Rows and roughly how far along a hidden order each lies, from 0 to 12
In the rows, 100 means zero.
[ 77  95  98 105 107  66 104 132 121 105 107 112  98 108 103 102  69 112
  94  93  91  90 103  99 109  52  89 120 104 106 100  72 115  99 110  94
 110 111 111  75 100 165 119 102  93 102  73 110  98  78  99 123 103  93
  84  99  59  74  94  78  97 133 101  96  95  72 111 104  98 118  98 132
 108 112 118 119  83 112  91  87  80  96 127  97 103 121 111 107 102  85
  97  68  96  80 103 100 130  98 100  91 103 131  76  99  90 103 110 107
  99  94 102 112 110 105 108  92 107  76 122 103  98 103  88 107  93 116
 112  89  93 114 102  99  95  88 109 113  84 103 110 105  94  96  96 103
 110 120  97 119  98 106 100 114  60 102 110 112 118  82 114  91  92  92
 119 119  83  96  91 110  76  98 105  99  97  95  91 105 107 115  84 101
  80 100 119 101 117 103  93 109 109  90 100 109  97 135 119  86  98 131
  76  97  90  62 100  84]  2
[112 103  99 101 101 112 100  89  93 100 103  97 105  96 103 101 107  98
  99 103 100 107 100 100 101 103 111  93  97 100 100 116  92 106 102  98
  99  95  92 102  87  61  90  97 101  89 112  98 102 108 104 105 102 105
 101 102 113 109 105  97 105  80  93 101 101 111  99  99 100 111  99  93
  95  96  96  98 124  95 103 104 103 104  93 100 100 105  99 114  99 105
 102 108 105  89 100 100  99  99 101  97  93  75  96  98 115  99 101  84
 101  98  93 102  95 100  92  90 101 100  84  94  92  87 110 107  96  95
  92 108 104  98  94 104  97 103  98  93 102  98  95  99 100  99  99 102
  97  99 106  84 100  98 103 101  98 104 111  89  99 105  97 104 105 109
 103  92 105 100 103  96 104 105 101 103 101  97 106  88 102  95 100  99
  94 101  86  99  85 110 104  96  98 106 102  98 101  95  97 103 101  99
 100 105 100 115 100 114]  6
[ 87 101  99 107 106  80 105 137 107 105  99 114 102 100 107 102  76 115
  93  95  97  93 104 100  97  49  89 121  94 109 101  69 107 104 104  92
 108 108 113  82  99 124 124  99  97  83  79 107 104  87 101 116 103  89
  83  97  64  79  96  98 103 112 103  92  95  80 110 104 100 119  97 123
 104 107 113 113  95 111  93  92  85 100 120  98 104 123 108 110  99  87
  97  78 102  93  94 100 111 101 100  92 113 118  80  99  95 105 111 108
  97  96  97 117 104 114 106  94 108  89 107  95  94 107  87  97  93 117
 114  87 101 110  95  99 104  91 105 105  98 100 106 113  99  95  97  82
 109 116  97 120 101 104 104 111  69 100 108 109 112  93 107  98  95 105
 117 104  86  94  88 107  83 100 103 101  97  96  95  97 104 133  96 101
  78 102 112 101 106  85  96 106 110  93 103 105  99 120 109  88  97 131
  90  96 101  72 102  87]  2
[119 106 102  99 102 132 104  79  52 102  65 107 113  81 114 102 106 105
  93 101 118 123  96 101  75 118 104 108  93 107  99 117  79 116  89  92
 100  91  93 107 110   0 128  93 108  29 114  93 110 123 107  86 100  93
  96 108 100 115 109 144 111  73  99  79  97 121 102 100 100 104 101  81
 105  89  96  74 140 106 103  98 108 113  96 101 109 110  95 115  94 110
  97 126 118 142  71 100  98 103 104  86 109  50 100 100 140 100 104  99
  97  96  84 108  89 114  97 108 103 124  42  97  76 102  93  77  99  96
 104 111 111 100  80 103  98 104  93  85 112  70  93 119 104 102 101  61
 101 103  97 102 107  96 117  88 102  96 107  97  89 137  82 126  99 140
 105  77 100  94  92  96  96 107  90 102 102 101 124  86 103 117 117  98
  88 107  84  88  83  60 105  88  98  99 112  81 100  95  96 105 101 101
 113  98 109  97 103 144]  5
[ 97  94 102 102 114  96  98  38 106 100 102 100  92 102 103  99 118  92
  98  93  79  89  89 103 119 110 111  93 111  92  96  99  95  95 112  98
  88 111 104 112 107 174  68 107  94 133 101  96 117  87  82 108  96 105
  86 127  90  52  97  51  86 102  88 107 106 104  99  96  92 123 101 108
  94  90 106 108  98  98 105  74  86  95 108  95  93 106  94 107 105  98
 104  94  90  69 136  96  82 115  99  89  76 127  86 105 112  96 103 115
 100 106 110  92 106  74  92 126  88  90 118 122 113  78 128 141  99  93
  82 107  91 114 144 116  59 105 109 103  86  96 110  95 108 106 100 119
  86 109 127 108  84 103  91 103 108 100  96  84  89 106  99  88  86  74
  86 130 107 107 123 103 105  95 102 102 103  85  98 127 101  92 103  90
 131 104 112  98  77 112 108 101  87  91 102 103 105 137  80 103 100  92
  99 102 108 120  98 105]  9
[ 95 103  99 109 103  96 106 167 105 105  96 113 107  99 117 104  89 119
  90 102 106 102 109  99  96  71 105 126  96 108 104  92  96 106 100  93
 110  97 115 100 100  97 152  92 105 104  97  98 104  95 109 124 102  99
  81  96  89  79  94 109 106  95 105  99  94  89 108 103 102 134  96 119
  93 101 109 122  82 110  91  90  92 109 122  97 109 127 105 117 105  90
  98  86 100  77  86  99 106  95 102  77 101  98  89  95 119 101 110 101
  95  90  85 115 100 118  96  76 112  93 110  98  90  97  90  99  95 113
 118  91 105 109  80 102 108  92 104  93 102  90 105 124  97  92  97  87
 109 120 105 112 102 104 101 119  75 109 112 106 110 100 108  95  95 118
 120 114  86  85  91 102  91 106  98 102  97 100  99  97 113 123  90 100
  56 104 109  95 105  85  99 108 103  95 108 110 105 104 116  90  99 117
  83 102  98  69 100  89]  2
[125  98  98  90  98 135  93  53  79  95 105  73 104  92  80  94 108  76
 109 101  78 106  87 100 103 150 102  67  99  95  96 130 102 101 103 112
  91  92  65  81  72  33  51 106  91  62 112 103  96 125  99  81 105 106
 133  94 125 131 115 123  96  72  76 111 114 116  92  96 100  63 102  62
 101  99  89  65 183  78 108 145 106  91  68 103  89  84  93 107  95 115
 107 109 110 117 119 102  93 109  99 112  77  62  86 101 106 105  91  79
 113 106  97 103  90  76  90 117  89 109  48  81  95  74 108 105  99  95
  81 123 106  84 110 101 102 107  92 103 111 123  88  67  99  98 101 122
  93  68 101  56  97  89 102  78 107  94 104  81  88  95  87 115 129 119
  81  69 121 110 104  93 111 100 113 108 106  90  99  64  85  48  95  98
 123  99  60 114  62 125 106  80 101 119  92  85  98  63  71 108 100  76
 131 100  96 148 103 140]  11
[ 93  96  96 101 103  84 101 121 114 101 109 101  99 103  97 100  82 100
  98  96  83  89 101 100 109  72  94 105 103 104 100  93 112  97 109 102
 102 106  99  81  88 157  90 102  93 109  87 104 101  92  97 113 104  97
  94  96  85  86  97  82  92 110  92 109 101  85 105 101 100 101  98 117
 102 108 108 108 101 100  97 103  87  93 108  98  96 109 104 107 101  90
 100  76  98  80 105 101 110 104  98  96  94 120  82 100  94 105 103 103
 102  99  96 113 104  91 102  95 103  90  99  88  99  91  95 110  94 112
 102  93  99 103 103 100  96  94 103 109  97 112 105  96  98  98  98 112
 106 105  99 100  97 102  99 107  75  98 104 106 107  85 104  90 103  90
 118 103  95  95  93 104  92  98 110 102  99  89  88  91 102  92  85  99
  90 100 106 109  89 110  96 102 108  98  97 107  96 103 101  88  98 113
  93  98  95  93 101  85]  5
[115 112 106 109 117 110 107  57  80 107  49 119 106  88 115 104 102 115
  90  95 104 114  89 105  84  90  74 135 101 103  96  74  83 117  96  73
  99 107 110 113 127  17 147 100 101  42  95 102 116  98  97  94  97  84
  87 123  66  74  95 104 110  82  98  67  97 106 105 103  96 127 103 109
 103  82 108  79 148 126  99  61  98 112 106  98 113 129 100 114  96 105
  94 109 116 132  87  92  95 106 104  75 111  72  94 102 143  94 111 129
  88  97  94 108  97 112 100 126 102 110 107 121  79 108 111 106  94 104
 103  93  99 133  85 107  74 103 105  86  97  51 100 142 115 111  99  46
  99 127 110 140 101 100 116  93  96 100 109 111  95 143  93 116  79 119
 110 106  98  88  99 112  86 100  91  99  99  99 126 116 112 136 140  95
  95 105 109  80 113  44 107  93 102  82 117  89 109 119  87 106  97 114
  94 105 113  93 104 121]  3
[108  96 102  98 109 109  97  17  98  97 102  84  97 104  94  96 113  86
 103  94  78  94  73 102 115 116 108  89 108  89  95 110  96  99 108 103
  89 109  89 100  93 119 123 108  91  98 103 100 111 102  85  96  99 107
 105 119  98  82 105  86  91  90  83 107 110 109  93  97  94 101 103  89
 100  90 101  84 126  95 105  96  98  94 104  98  94  94  93 104 100 106
 104 106  96  92 131  98  84 109  99 110  76 121  85 105 102  96  97 116
 104 107 109  93 103  72  91 127  84  97  92 117 105  74 122 132  98  91
  82 113  94 101 135 110  72 108 101 101  93 104 103  86 108 107 100 122
  87  99 120 103  89  99  97  91 113  98  99  83  85 101  95  98  98  88
  87 104 115 110 116 101 109  92 104 103 105  86 100 105  97  60 103  92
 132 102  85 103  61 104 105  92  94  98  99  95 102 126  82 107 100  84
 112 101 106 132 100 103]  10
[ 75  96  98 103 100  50 105 175 153 105 110 109 100 109 100 103  59 116
  96  94  90  79 109  98 102  39  85 120 100 109 101  66 119  94 109  99
 115 109 108  67  89 162 131  99  93 111  66 111  89  81 100 123 105  89
  96  82  66  70  94 103 105 128 110  99  92  64 111 105 100 112  96 130
 109 121 113 113  80 111  88 105  77  98 136  98 105 121 113  97 100  80
  95  72  97  73  97 102 131  94 100  97 112 128  70 100  78 105 111 109
 100  95  97 121 110 117 114  78 110  69 151  85  94 105  71 106  89 123
 124  82 102 104  92  93 105  82 107 113  92 107 107 108  88  87  95 105
 115 124  85 122  99 106 102 120  50 103 109 119 126  72 116  86 100 106
 132 115  81  90  81 110  78  99 109  99  97  97  88  84 109 126  86 104
  75 101 110 103 108 102  87 110 114 100  97 109  94 117 125  81  97 137
  82  96  89  65 100  75]  0
[ 83  96 103 106 118  76 100  51 133 104 101 108  86 107  94  98  91 100
  99  90  80  87  80 104 120  76  76 110 116  92  94  65 112  93 116  89
  93 127 110  94 118 183  86 116  86 116  82 107 111  72  81 106  95  87
  88 123  74  38  86  48  77 119  83 104 104  81 102 101  93 114 104 127
 104  97 118 101 111 113 100  53  84  94 108  95  98 110 101  92 104  94
  98  78  94  93 134  93  94 115  97  80  86 131  84 105  98  96 106 142
  93 104 120 105 115  82 100 141  95  83 141 134 112  94 128 136  95 104
  86  83  85 129 125 110  52 107 111 113  76  93 114 100 115 119  99 114
  94 127 116 144  88 104  97 100  96  94  93 108 101 120 104  84  77  65
 100 134  99 104 110 115  86  84 103  96  98  88  88 136 104 112 107  91
 133  99 122  92 117  86 101 106  98  77 100 102 104 174  83  99  96 108
  86 103 110  83  99  58]  5
[ 94 102 103 106 108  85 106  95  93 106  80 110 100  96 106 102  79 112
  94  91  95 101  89 103  89  67  75 122 103 105  96  67 103 105 102  85
 104 112 115  90 112  80 124 104  94  63  83 109 107  92  93  98 102  79
  90 109  66  61  94  97 103 107  97  78  97  88 106 104  96 113 101 118
 106  97 112  80 118 121  95  84  92 104 112  98 107 123 106 101  96  97
  94  95 110 121  90  95 103 106 101  86 108 101  81 104 116 101 114 129
  93  99 101 115 103 107 109 128 100  95 122 111  87 108  98 103  95 111
 111  88  98 127  87 101  83  98 106 101  94  70 107 123 109 107  98  69
 107 126 101 139  97 100 111  98  79  96 104 114 108 124 101 104  83  99
 111 110  96  90  90 113  82  94  99  98  97  96 111 110 110 124 115  95
  96 102 109  90 113  52  95  99 111  88 106  93 101 134 101  96  96 108
  88  99 108  78 103  81]  2
[112  94 103  96 110 138  94   6  71  96 100  85  97  93  99  96 125  81
 102  97  90 105  83 102 110 143 123  81 108  89  95 107  89 100 100 100
  85 105  85 119 101  47  57 109  95 101 120  91 114 112  89  90  97 116
 102 125 115  98 108  83  86  89  85 108 112 127  92  94  94 108 103  78
  96  83  94  86 121  88 113  97 109  99  89  98  93  89  87 109 100 112
 104 132 102 108 128  98  69 113 100  98  71  84  96 105 117  94  98 106
 105 105 107  83 101  74  84 136  81 110  65 123 101  73 129 117 103  81
  77 129  96 100 136 114  72 116  98  96  98  99 105  84 112 109 103 113
  82  92 119  82  90  93  98  84 124  96  96  71  78 116  86 107 100  89
  73 103 117 113 123  95 119  95  96 103 104  90 110 114  96  82 109  92
 139 104  85 101  65 104 111  89  87  99 100  90 101 110  67 115 103  72
 126  98 113 135 100 119]  12
[113 106  96  98  93 119 101 117  75  99  98  93 116  93  93 100  83  97
  99 104 102 114 104  97  81 114 106  98  89 106 103 110  99 111  92 102
 108  83  80  79  79   0 112  94 100  60  99 108  88 124 116  95 108 103
 118  79 103 150 111 153 109  79 103  96 102 104 100 100 104  81  96  77
 107 108  97  87 138  93  97 146 109 101  93 105 102 105 104 118  94 107
  99 110 118 124  72 105 115  97 102 110 105  58  86  96 106 105 104  79
 109  97  87 117  88 117  97  79 106 104  63  69  75  91  73  71  97 110
 113 112 114  86  78  93 119 102  93  99 118 107  88  99  94  88  99  83
 111  84  78  73 110  92 113  94  80 101 118  96 104  91  96 121 124 142
 114  63 102  93  81  95  99 109 106 104 101 102 116  60  97  82  96 106
  78 100  66 105  75  94  92  90 113 117  99  88  96  43 117  99 100 112
 115  96  93 113 104 150]  5
[126 101  98  90  98 136  94  67  72  95 107  74 106  93  82  95 108  76
 106 103  82 107  92  99 101 144 119  73 101  94 100 125  96 101 100 113
  93  88  68  88  69  56  53 102  95  69 112 101  97 123 103  87 105 114
 124  90 124 129 115 118  99  75  80 117 112 123  91  95 102  68 100  60
  98 100  85  73 161  78 108 148 109  92  88 102  90  87  93 112  96 112
 106 108 109 114 106 103  94 106  98 112  77  62  90  99 106 104  92  83
 112 103  97 101  88  80  87 105  91 110  49  76  95  72 108  94 101  96
  82 123 106  79 112 102 106 103  92 100 111 120  85  68 100  97 100 119
  92  67  93  52  99  91 103  86 109  96 106  80  88  95  88 116 127 118
  92  66 118 108 101  89 116 104 107 107 107  90  99  65  87  51  95  98
 117  98  60 112  37 124 102  83 100 123  93  90 100  57  75 108 101  77
 126 101  94 138 103 138]  11
[ 91 100 102 105 110  78 102  70 126 104  93 107  92 102 100  99  90 110
  98  92  83  91  87 104 110  70  67 116 109  96  96  71 107  98 114  89
  96 117 109  85 114 154  94 110  91  90  88 109 108  82  88 102  98  86
  93 119  78  56  95  66  91 110  85  99 101  84 105 101  96 107 103 121
 100  99 115  92 123 109  98  76  86  95 104  96  98 114 102  93 101  94
 100  76  99  94 126  92 100 107  98  76  97 124  83 102 104  98 103 119
  93 100 110 107 106  84 107 124  97  89 129 120 107  97 115 126  93 109
  95  89  91 122 105 105  66  97 108 108  81  90 111 105 108 112  98 113
  97 124 111 136  91 103 101 100  83  96  98 109 104 116 100  91  83  79
 113 118  98 103 101 112  82  91 106  98  98  88  91 114 104 110 105  94
 114  99 114  95 116  86 100 102 103  81 102 102 104 149  92  97  96 111
  85 106 104  91 101  77]  4
[128 117 100 102  90 115 109 164  73 106  65 110 116  85 114 105 100 125
  92 109 133 127 106 100  64 100  86 127  87 115 106 110  86 119  88  94
 106  82  93 100 100   0 151  81 115  29 116  99 100 122 122  92 104  89
 107  88 116 119 102 150 124  64 103  76  93 109 108 103 107  93  99  87
  99  94  96  79 155 108  96 108 106 118  91 103 114 120 104 115  93 107
  96 105 121 130  55  98 110  89 106  81 125  39 104  91 149 104 102  85
  92  86  77 117  82 138 101  70 118 126  72  73  68 117  77  72  94 110
 117  91 113  98  30  96 118  88  96  80 120  67  88 139  96  93  98  49
 111 103  89 106 115  98 118 101  92 101 118 114 100 128  88 122 107 151
 132  73  94  82  78  98  88 116  94 102  99 108 122  66 103 123 113 107
  58 101  85  88 117  62 100  93 107 103 114  90 107  65 115 100  96 113
  92 111  90  92 106 145]  1
